Below are the code and all the weights of a small trained network. Each question names an input and a class and asks about switching units off, where a switched-off unit gives its printed mean instead of its output.

import numpy as np


def w(rows, s, z=0):
    codes = np.array(rows[::2]) - 128.0
    scale = np.full(codes.shape[1], s)
    scale[-1] = z or s
    return codes * scale


def f(y):
    return y / 2 * (1 + np.tanh(0.7978845608 * (y + 0.044715 * y**3)))


def log_softmax(a):
    a = a - a.max(-1, keepdims=True)
    return a - np.log(np.exp(a).sum(-1, keepdims=True))


def net(x, mask):
    res = np.array(x, float).reshape(1, 7) / 4 @ E
    y = f(res @ A[0][:, :-1].T + A[0][:, -1])
    res = res + np.where(mask, y, B[0][:, -1]) @ B[0][:, :-1]
    return log_softmax(res[-1] @ U[:, :-1].T + U[:, -1])


A, B = {}, {}
E = w([
[253,169,133,113],'x0',
[164,132,88,122],'x1',
[81,250,170,142],'x2',
[73,187,63,114],'x3',
[124,147,172,114],'x4',
[58,114,185,82],'x5',
[200,141,159,221],'x6',
],0.0067)
A[0] = w([
[135,125,82,255,236],'N1',
[229,20,168,173,238],'N2',
[179,38,30,108,190],'N3',
[40,33,115,67,173],'N4',
[72,139,25,87,108],'N5',
[182,31,142,232,254],'N6',
[169,153,210,116,247],'N7',
],0.0086,0.0054)
B[0] = w([
[134,158,184,185,199],'N1',
[157,176,237,49,254],'N2',
[255,175,110,98,214],'N3',
[119,79,149,177,203],'N4',
[97,67,84,154,162],'N5',
[144,142,188,136,245],'N6',
[52,137,198,80,194],'N7',
],0.011,0.0093)
U = w([
[137,141,189,80,151],'0',
[69,181,100,122,158],'1',
[152,103,111,147,2],'2',
[138,144,157,183,131],'3',
[163,132,13,109,100],'4',
[97,11,145,149,172],'5',
],0.013,0.0074)

Each question gives the input, the list of numbers given to net, and the class t.
The units are the neurons (one row each of A and B). Each row of codes is followed by its name. A weight is (code - 128) times the scale printed after its matrix; where a second scale follows, it is the last column's (A, B and U).
mask holds one flag per neuron, in row order. A switched-off neuron (its flag False) gives its mean, the last column of its row in B, instead of its output. The means were averaged over made-up inputs and are rounded, as every weight is.
A unit's drop is (log p(t) with every unit on - log p(t) with that unit switched off) / (log p(t) with every unit on - log p(t) with every unit switched off).
The circuit of an input: a set's keep is (log p(t) with only the set's units on - log p(t) with every unit switched off) / (log p(t) with every unit on - log p(t) with every unit switched off). Starting from all 7 units, units are removed one at a time, each time the one whose removal leaves the highest keep (on an exact tie, the one counted first), for as long as the keep stays at least 0.8.
units of the circuit, in order: the units of the circuit, biggest drop first
unit that matters most: the unit with the biggest drop
k most important neurons: the k neurons with the biggest drops, biggest first
drop of u: that unit's drop, to one decimal
input [4,-2,8,1,8,5,4], class 1: units of the circuit, in order : (N2 N6)
input [-3,8,-8,0,8,-1,-7], class 5: units of the circuit, in order : (N4)
input [0,-5,-7,8,-5,-1,-6], class 4: units of the circuit, in order : (N3 N2)
input [1,-6,4,7,6,3,3], class 1: 3 most important neurons : (N2 N6 N3)
input [0,-3,2,2,-1,1,-3], class 5: units of the circuit, in order : (N2 N3)
input [-5,-2,-2,3,1,-6,-5], class 5: units of the circuit, in order : (N5 N2)
input [-5,-8,5,6,6,-3,-1], class 1: units of the circuit, in order : (N2 N6)
input [-3,0,1,4,-3,-4,-6], class 4: units of the circuit, in order : (N7 N2)
input [-2,7,-6,4,-8,7,-5], class 4: units of the circuit, in order : (N3 N2)
input [7,2,-1,5,0,2,-4], class 4: 2 most important neurons : (N2 N6)
input [-6,-4,-4,4,-3,-7,-5], class 5: 2 most important neurons : (N4 N5)
input [-8,7,-8,-7,-6,4,1], class 0: 2 most important neurons : (N2 N3)
input [0,2,-4,7,-1,5,-5], class 4: 2 most important neurons : (N7 N6)
input [-2,4,-7,6,1,-3,-5], class 4: unit that matters most : N3
input [5,4,6,1,6,5,0], class 1: drop of N2 : 0.6
input [1,-1,7,1,-7,-4,-7], class 4: drop of N6 : 0.2
input [-7,8,6,2,1,-3,2], class 1: drop of N3 : 0.2
